Look-ups in named tables: a row name and a column name give one cell, copied from the table.

mafa.tsv
	nam	taf	ruma	pifu	virite	kuv
fet	187	116	116	115	99	177
nuf	177	158	153	66	159	152
sukub	209	132	154	93	141	147
garove	50	145	146	137	223	56
gub	247	119	128	75	109	215
maguloz	208	97	118	107	85	170
zodona	99	112	118	104	149	139
tuviri	146	79	123	132	137	124
foritas	202	160	157	53	140	134
det	173	159	145	35	153	185
sel	222	109	134	108	100	145
muf	190	128	139	77	124	138
lotib	148	147	153	84	186	101

garove, taf: 145
sel, nam: 222
nuf, kuv: 152
zodona, taf: 112
foritas, kuv: 134
tuviri, virite: 137
det, virite: 153
foritas, pifu: 53
zodona, nam: 99
muf, nam: 190
Row with the largest ruma: foritas

gud.csv
,tigisom,lag,lisusop,monip,ketoned,fepezo
papob,36,66,18,15,36,12
teraz,21,31,22,13,67,49
numanon,31,42,70,66,75,10
nusiru,21,70,18,18,24,29
fefi,29,68,40,48,33,14
gonon,71,73,68,73,34,17
nes,55,20,67,77,76,68
neti,17,68,14,35,41,18
zuv,43,14,30,74,20,77
nirame,41,23,17,22,34,74
kasomo,13,16,13,53,56,33
neke,10,70,39,10,60,72

lag of zuv: 14
lisusop of zuv: 30
monip of zuv: 74
ketoned of neke: 60
ketoned of kasomo: 56
lag of nes: 20
ketoned of zuv: 20
tigisom of fefi: 29
lisusop of numanon: 70
ketoned of fefi: 33
monip of numanon: 66
lag of nirame: 23
lisusop of gonon: 68
monip of kasomo: 53
fepezo of nes: 68

gavurav:
cols = rugata, gupak, reten, sufibet, rilo
koras: [87, 69, 76, 31, 21]
niz: [91, 70, 78, 25, 13]
kuvepud: [54, 58, 57, 68, 71]
bog: [40, 54, 49, 83, 92]
seki: [92, 71, 78, 25, 13]
vokopa: [81, 67, 74, 37, 30]
bizab: [43, 55, 50, 81, 88]
met: [43, 55, 51, 78, 85]
nuno: [79, 66, 70, 39, 32]
sesupo: [61, 60, 60, 61, 61]

rilo of kuvepud: 71
rilo of seki: 13
gupak of nuno: 66
reten of niz: 78
rilo of bizab: 88
reten of kuvepud: 57
gupak of niz: 70
sufibet of met: 78
sufibet of kuvepud: 68
reten of bog: 49
gupak of met: 55
rilo of bog: 92
sufibet of niz: 25
rilo of nuno: 32
rilo of niz: 13
sufibet of bog: 83
rilo of met: 85
rilo of sesupo: 61

mopara.tsv
	pel	suli	bimasur
sinase	979	497	647
bavut	988	468	593
nugiza	427	572	848
tagek	709	605	236
gog	380	767	477
vun	628	576	580
madi	348	588	755
vige	659	601	607
rafud	633	887	695
nopide	718	904	522
vetudi	605	338	481
suv	524	297	491
kes	793	504	589

bimasur of rafud = 695
pel of vige = 659
suli of tagek = 605
suli of vige = 601
bimasur of suv = 491
suli of sinase = 497
bimasur of nopide = 522
suli of suv = 297
pel of bavut = 988
suli of kes = 504
pel of vun = 628
suli of vetudi = 338
bimasur of vige = 607
pel of rafud = 633
pel of nopide = 718
suli of vun = 576
bimasur of bavut = 593
suli of madi = 588
pel of tagek = 709
pel of madi = 348

rede =
|  | tedeno | domu | noluki | pariza | sazefe | bareze | fet | tukapo |
|---|---|---|---|---|---|---|---|---|
| vapiv | 0.66 | 0.25 | 0.65 | 0.44 | 0.54 | 0.80 | 0.66 | 0.58 |
| rem | 0.60 | 0.37 | 0.58 | 0.43 | 0.54 | 0.68 | 0.66 | 0.62 |
| turasi | 0.54 | 0.57 | 0.97 | 0.48 | 0.54 | 0.48 | 0.35 | 0.86 |

noluki of vapiv: 0.65
fet of turasi: 0.35
noluki of rem: 0.58
pariza of rem: 0.43
noluki of turasi: 0.97
bareze of vapiv: 0.80
sazefe of turasi: 0.54
tedeno of rem: 0.60
tedeno of vapiv: 0.66
sazefe of rem: 0.54
domu of turasi: 0.57
domu of rem: 0.37
fet of rem: 0.66
bareze of rem: 0.68
fet of vapiv: 0.66
tukapo of turasi: 0.86
pariza of vapiv: 0.44
Row with the largest tedeno: vapiv

Table bas
           sok  gugadi
vugop    61.92   53.61
vibu     22.37   38.28
varuzer  66.74   54.85
regu     68.13   55.55
lugalev  18.67   36.06
dotife   46.71   48.58
tifek    92.65   61.98
malaf    33.01   42.60
dis      86.84   60.46
kekilol  32.00   41.94
kol       7.37   30.15
gam      66.94   55.17

What is the gugadi of dis in bas? 60.46
What is the sok of regu in bas? 68.13
What is the gugadi of kol in bas? 30.15
What is the gugadi of malaf in bas? 42.60
What is the gugadi of vugop in bas? 53.61
What is the sok of kekilol in bas? 32.00
What is the sok of vugop in bas? 61.92
What is the gugadi of vibu in bas? 38.28
What is the sok of vibu in bas? 22.37
What is the sok of malaf in bas? 33.01
What is the sok of kol in bas? 7.37
What is the sok of varuzer in bas? 66.74
What is the sok of dotife in bas? 46.71
What is the gugadi of kekilol in bas? 41.94
What is the gugadi of regu in bas? 55.55
What is the sok of tifek in bas? 92.65
What is the gugadi of gam in bas? 55.17
What is the gugadi of varuzer in bas? 54.85
What is the gugadi of lugalev in bas? 36.06
What is the sok of dis in bas? 86.84

